Here is a tiny trained network, its code and every weight. The questions are about switching its units off for an input and a class, where a switched-off unit gives its printed mean instead of its output.

import numpy as np


def w(rows, s, z=0):
    codes = np.array(rows[::2]) - 128.0
    scale = np.full(codes.shape[1], s)
    scale[-1] = z or s
    return codes * scale


def norm(h):
    return h / np.sqrt((h * h).mean(-1, keepdims=True) + 1e-5)


def f(y):
    return np.maximum(y, 0)


def log_softmax(a):
    a = a - a.max(-1, keepdims=True)
    return a - np.log(np.exp(a).sum(-1, keepdims=True))


def net(x, mask):
    res = np.array(x, float).reshape(1, 2) / 4 @ E
    u = 0
    for l in range(4):
        y = f(norm(res) @ A[l][:, :-1].T + A[l][:, -1])
        res = res + np.where(mask[u : u + 7], y, B[l][:, -1]) @ B[l][:, :-1]
        u += 7
    return log_softmax(norm(res)[-1] @ U[:, :-1].T + U[:, -1])


A, B = {}, {}
E = w([
[124,161,181,151,154,114,44,163,189,145,238,73],'x0',
[220,135,2,139,211,6,28,138,157,82,35,165],'x1',
],0.0065)
A[0] = w([
[119,163,198,131,171,173,127,187,151,95,225,62,3],'L0N0',
[181,150,204,115,82,190,60,142,147,146,169,74,8],'L0N1',
[47,164,150,117,96,254,162,66,104,133,207,128,73],'L0N2',
[187,157,54,144,135,108,141,158,142,162,159,145,89],'L0N3',
[126,181,204,210,159,36,116,133,177,101,188,114,122],'L0N4',
[127,147,70,137,82,207,112,129,183,102,94,135,48],'L0N5',
[141,179,96,112,192,165,160,72,116,128,149,91,71],'L0N6',
],0.0059,0.0025)
B[0] = w([
[149,98,43,252,3,88,185,109,85,143,212,235,201],'L0N0',
[172,83,33,147,132,127,60,118,32,72,215,149,181],'L0N1',
[58,106,139,86,202,118,138,102,194,107,83,83,254],'L0N2',
[112,188,129,82,155,159,144,94,144,110,133,41,159],'L0N3',
[158,139,97,88,57,182,126,190,140,163,61,153,186],'L0N4',
[134,138,147,121,137,188,119,162,93,127,76,141,134],'L0N5',
[133,66,98,181,173,141,60,71,135,124,141,157,128],'L0N6',
],0.0066,0.01)
A[1] = w([
[131,164,173,53,121,144,75,204,182,101,63,109,50],'L1N0',
[185,93,165,122,140,141,120,137,70,87,130,166,105],'L1N1',
[151,135,55,107,138,118,189,137,158,160,74,180,113],'L1N2',
[201,103,97,83,192,141,169,130,81,124,51,191,145],'L1N3',
[118,204,114,92,81,140,195,84,44,95,129,174,4],'L1N4',
[142,106,201,74,200,125,132,104,196,179,93,58,44],'L1N5',
[255,134,99,123,140,116,90,122,183,160,121,178,195],'L1N6',
],0.0063,0.0023)
B[1] = w([
[240,104,136,195,143,68,58,63,110,105,62,110,181],'L1N0',
[89,90,119,171,113,113,181,126,113,198,152,14,141],'L1N1',
[187,79,184,146,124,132,35,100,124,97,109,134,226],'L1N2',
[152,117,190,200,80,129,144,127,136,210,226,137,253],'L1N3',
[169,88,130,118,84,134,179,106,131,161,140,187,170],'L1N4',
[112,219,98,61,100,115,137,91,186,102,2,170,179],'L1N5',
[26,151,174,65,185,181,215,140,107,100,126,107,245],'L1N6',
],0.007,0.0062)
A[2] = w([
[61,163,27,79,74,194,254,185,77,73,55,156,252],'L2N0',
[145,219,111,191,142,98,37,142,138,134,208,192,34],'L2N1',
[169,165,114,95,180,183,56,156,83,24,103,96,107],'L2N2',
[113,179,175,139,156,93,48,97,233,146,103,153,108],'L2N3',
[106,119,150,157,123,106,156,121,53,139,146,108,17],'L2N4',
[134,191,213,130,248,92,15,162,117,93,61,46,88],'L2N5',
[51,86,113,104,150,160,168,71,126,125,146,99,75],'L2N6',
],0.0058,0.0017)
B[2] = w([
[98,108,231,130,204,119,121,99,187,144,56,63,244],'L2N0',
[25,199,208,43,60,166,58,141,85,166,74,32,167],'L2N1',
[226,116,231,140,210,110,194,93,62,120,191,50,192],'L2N2',
[246,114,204,165,133,140,92,208,28,136,169,185,192],'L2N3',
[113,123,116,163,164,110,99,53,84,134,112,112,157],'L2N4',
[141,127,34,105,166,29,230,233,126,157,223,115,253],'L2N5',
[254,171,187,126,191,153,156,128,162,22,173,219,214],'L2N6',
],0.0053,0.0066)
A[3] = w([
[109,153,107,43,142,144,176,118,197,99,14,120,79],'L3N0',
[118,155,29,149,19,158,2,225,96,188,176,111,7],'L3N1',
[57,98,161,94,67,211,189,134,169,91,205,159,144],'L3N2',
[189,99,128,88,2,132,94,114,80,139,128,167,76],'L3N3',
[161,195,36,223,97,61,105,238,101,121,175,144,206],'L3N4',
[112,191,83,69,48,150,45,132,81,175,209,30,141],'L3N5',
[138,135,63,112,220,98,99,163,127,150,156,141,126],'L3N6',
],0.0065,0.0016)
B[3] = w([
[53,127,188,65,99,204,77,206,165,160,102,79,197],'L3N0',
[84,142,42,73,67,126,50,234,108,230,81,227,194],'L3N1',
[171,203,59,198,166,99,95,156,108,90,136,113,254],'L3N2',
[113,86,162,173,103,118,73,104,111,181,71,124,187],'L3N3',
[89,191,72,11,63,116,138,211,166,155,78,67,218],'L3N4',
[84,124,131,127,84,163,128,138,161,98,21,255,183],'L3N5',
[159,130,172,108,154,145,117,172,84,173,191,27,175],'L3N6',
],0.0077,0.008)
U = w([
[57,154,244,75,161,219,127,156,196,111,63,86,131],'0',
[202,146,137,53,168,68,143,206,76,174,186,30,162],'1',
[85,108,109,58,111,91,104,34,125,138,151,95,2],'2',
[54,157,63,133,56,154,62,209,124,187,103,198,181],'3',
[181,42,196,193,87,123,103,52,76,224,85,145,156],'4',
[130,165,96,203,168,150,124,98,146,46,234,132,144],'5',
[105,82,104,64,118,89,130,87,164,139,152,130,4],'6',
],0.011,0.0051)

Each question gives the input, the list of numbers given to net, and the class t.
The units are the neurons (one row each of A and B). Each row of codes is followed by its name. A weight is (code - 128) times the scale printed after its matrix; where a second scale follows, it is the last column's (A, B and U).
mask holds one flag per neuron, layer by layer. A switched-off neuron (its flag False) gives its mean, the last column of its row in B, instead of its output. The means were averaged over made-up inputs and are rounded, as every weight is.
A unit's drop is (log p(t) with every unit on - log p(t) with that unit switched off) / (log p(t) with every unit on - log p(t) with every unit switched off).
unit that matters most: the unit with the biggest drop
top k neurons: the k neurons with the biggest drops, biggest first
top k neurons in layer l: the k neurons of layer l with the biggest drops, biggest first
drop of u: that unit's drop, to one decimal
input [6,3], class 0: top 2 neurons -> [L0N2 L1N6]
input [4,2], class 0: top 4 neurons -> [L0N2 L1N6 L1N3 L2N0]
input [0,-1], class 5: unit that matters most -> L0N0
input [-7,8], class 1: top 2 neurons -> [L0N0 L1N4]
input [-6,-2], class 4: top 3 neurons -> [L1N3 L1N6 L0N3]
input [2,1], class 0: top 2 neurons -> [L2N0 L1N6]
input [-3,-1], class 4: top 2 neurons -> [L1N6 L0N3]
input [-3,5], class 1: top 2 neurons -> [L0N0 L1N6]
input [-6,7], class 1: top 4 neurons in layer 0 -> [L0N0 L0N4 L0N3 L0N1]
input [-1,-8], class 5: top 3 neurons -> [L0N0 L3N2 L1N6]
input [-3,4], class 1: top 2 neurons in layer 1 -> [L1N2 L1N6]
input [2,-3], class 5: top 3 neurons -> [L0N2 L1N3 L1N2]
input [7,3], class 0: top 3 neurons -> [L1N6 L1N3 L0N4]
input [-1,-1], class 0: unit that matters most -> L1N5
input [-2,3], class 1: top 3 neurons in layer 0 -> [L0N0 L0N1 L0N3]
input [-2,-1], class 0: top 2 neurons in layer 0 -> [L0N0 L0N4]
input [0,0], class 0: top 2 neurons in layer 1 -> [L1N2 L1N0]
input [5,-4], class 3: drop of L1N6 -> 0.1
input [-3,2], class 4: drop of L0N2 -> 0.5
input [5,1], class 3: drop of L0N0 -> 2.9
